Here is a tiny trained network, its code and every weight. The questions are about switching its units off for an input and a class, where a switched-off unit gives its printed mean instead of its output.

import numpy as np


def w(rows, s, z=0):
    codes = np.array(rows[::2]) - 128.0
    scale = np.full(codes.shape[1], s)
    scale[-1] = z or s
    return codes * scale


def f(y):
    return y / 2 * (1 + np.tanh(0.7978845608 * (y + 0.044715 * y**3)))


def log_softmax(a):
    a = a - a.max(-1, keepdims=True)
    return a - np.log(np.exp(a).sum(-1, keepdims=True))


def net(x, mask):
    res = np.array(x, float).reshape(1, 6) / 4 @ E
    y = f(res @ A[0][:, :-1].T + A[0][:, -1])
    res = res + np.where(mask, y, B[0][:, -1]) @ B[0][:, :-1]
    return log_softmax(res[-1] @ U[:, :-1].T + U[:, -1])


A, B = {}, {}
E = w([
[64,220,154,153,131,148,94,84],'x0',
[80,174,123,222,195,254,112,202],'x1',
[128,212,51,185,46,57,193,122],'x2',
[222,102,199,85,194,119,92,196],'x3',
[27,16,246,195,138,82,134,156],'x4',
[47,154,234,43,200,52,231,199],'x5',
],0.0068)
A[0] = w([
[171,106,159,94,158,181,86,141,168],'n1',
[236,172,105,19,106,104,140,124,173],'n2',
[143,65,171,111,203,185,45,193,148],'n3',
[147,179,43,231,119,213,123,148,90],'n4',
[175,125,183,200,118,57,68,143,82],'n5',
[112,155,146,104,115,135,114,100,138],'n6',
[172,206,74,52,110,132,95,82,123],'n7',
[31,132,60,242,35,164,132,55,177],'n8',
[136,167,89,69,78,110,110,81,143],'n9',
[183,237,3,151,108,185,128,87,245],'n10',
[107,72,190,100,155,63,176,160,215],'n11',
[112,99,209,122,224,166,118,144,255],'n12',
[28,157,187,103,203,113,191,185,146],'n13',
[76,157,197,103,163,81,163,150,110],'n14',
[197,58,120,102,48,46,164,102,130],'n15',
[27,175,181,135,182,98,170,166,138],'n16',
[170,96,121,128,163,171,130,169,76],'n17',
[89,137,155,109,193,129,178,218,166],'n18',
[132,64,172,125,198,212,15,146,113],'n19',
[37,158,190,122,152,109,169,161,160],'n20',
],0.0072,0.0036)
B[0] = w([
[171,99,143,115,163,141,123,86,187],'n1',
[191,138,70,65,166,111,196,114,199],'n2',
[176,91,180,148,183,175,103,93,228],'n3',
[131,161,91,216,108,188,73,207,201],'n4',
[171,168,223,168,79,98,93,170,141],'n5',
[117,142,122,144,142,132,141,94,134],'n6',
[166,166,61,100,155,135,142,68,185],'n7',
[32,109,102,166,47,88,44,80,232],'n8',
[143,142,76,94,133,96,134,61,168],'n9',
[171,222,2,173,106,140,85,165,249],'n10',
[98,108,198,111,141,120,181,163,212],'n11',
[129,124,206,130,198,188,117,94,233],'n12',
[65,175,159,96,182,168,164,145,219],'n13',
[72,151,160,136,144,131,162,151,182],'n14',
[137,63,138,115,95,29,186,167,183],'n15',
[62,168,131,129,144,167,143,119,199],'n16',
[152,108,115,118,144,150,118,140,155],'n17',
[115,133,151,88,172,175,143,169,200],'n18',
[172,88,160,175,162,184,69,59,221],'n19',
[50,178,163,103,152,147,154,113,194],'n20',
],0.0082,0.011)
U = w([
[208,38,179,142,180,200,76,67,194],'0',
[224,198,27,75,118,122,145,85,176],'1',
[158,158,219,166,47,65,101,190,101],'2',
[133,179,61,244,62,174,43,196,101],'3',
[172,3,142,80,99,30,210,188,108],'4',
[34,65,117,141,17,71,83,13,90],'5',
[38,185,171,89,174,178,183,162,188],'6',
[211,76,114,80,158,191,166,246,5],'7',
],0.0075,0.0026)

Each question gives the input, the list of numbers given to net, and the class t.
The units are the neurons (one row each of A and B). Each row of codes is followed by its name. A weight is (code - 128) times the scale printed after its matrix; where a second scale follows, it is the last column's (A, B and U).
mask holds one flag per neuron, in row order. A switched-off neuron (its flag False) gives its mean, the last column of its row in B, instead of its output. The means were averaged over made-up inputs and are rounded, as every weight is.
A unit's drop is (log p(t) with every unit on - log p(t) with that unit switched off) / (log p(t) with every unit on - log p(t) with every unit switched off).
The circuit of an input: a set's keep is (log p(t) with only the set's units on - log p(t) with every unit switched off) / (log p(t) with every unit on - log p(t) with every unit switched off). Starting from the 12 units with the biggest drops (on a tie, the unit counted first), units are removed one at a time, each time the one whose removal leaves the highest keep (on an exact tie, the one counted first), for as long as the keep stays at least 0.8.
circuit, biggest first: the units of the circuit, biggest drop first
k most important neurons: the k neurons with the biggest drops, biggest first
drop when u is switched off: that unit's drop, to one decimal
input [-4,-5,0,-8,-1,-4], class 5: circuit, biggest first => [n8]
input [-5,1,-6,0,-8,2], class 1: circuit, biggest first => [n2, n7]
input [-8,-4,1,7,-8,6], class 4: circuit, biggest first => [n15, n10]
input [4,-8,-4,4,-5,4], class 1: 3 most important neurons => [n7, n2, n9]
input [1,-2,3,2,5,-7], class 5: circuit, biggest first => [n10, n8]
input [6,-3,3,4,7,-8], class 5: circuit, biggest first => [n10, n8]
input [0,-1,8,-5,-8,-7], class 3: 2 most important neurons => [n4, n8]
input [-3,-7,-2,8,7,-2], class 4: 2 most important neurons => [n15, n11]
input [2,-2,7,1,7,-8], class 5: 2 most important neurons => [n8, n15]
input [8,-1,-3,-7,-2,0], class 3: 2 most important neurons => [n10, n15]
input [-8,-3,7,-2,7,4], class 4: 2 most important neurons => [n15, n12]
input [1,-4,8,-2,0,-2], class 5: 2 most important neurons => [n8, n15]
input [-6,7,-4,5,-7,-8], class 3: 3 most important neurons => [n10, n4, n12]
input [5,2,-1,-4,2,0], class 5: 2 most important neurons => [n8, n10]
input [-5,5,-2,-6,8,-2], class 5: circuit, biggest first => [n8]
input [8,3,4,-4,1,1], class 3: drop when n4 is switched off => 0.1
input [6,1,-8,-6,-2,-3], class 3: drop when n8 is switched off => 0.0
input [-5,3,0,0,-2,-3], class 3: drop when n4 is switched off => 0.1
input [-3,8,-6,-1,-3,-7], class 3: drop when n10 is switched off => 1.0
input [7,0,-8,-6,-4,0], class 3: most important neuron => [n2]
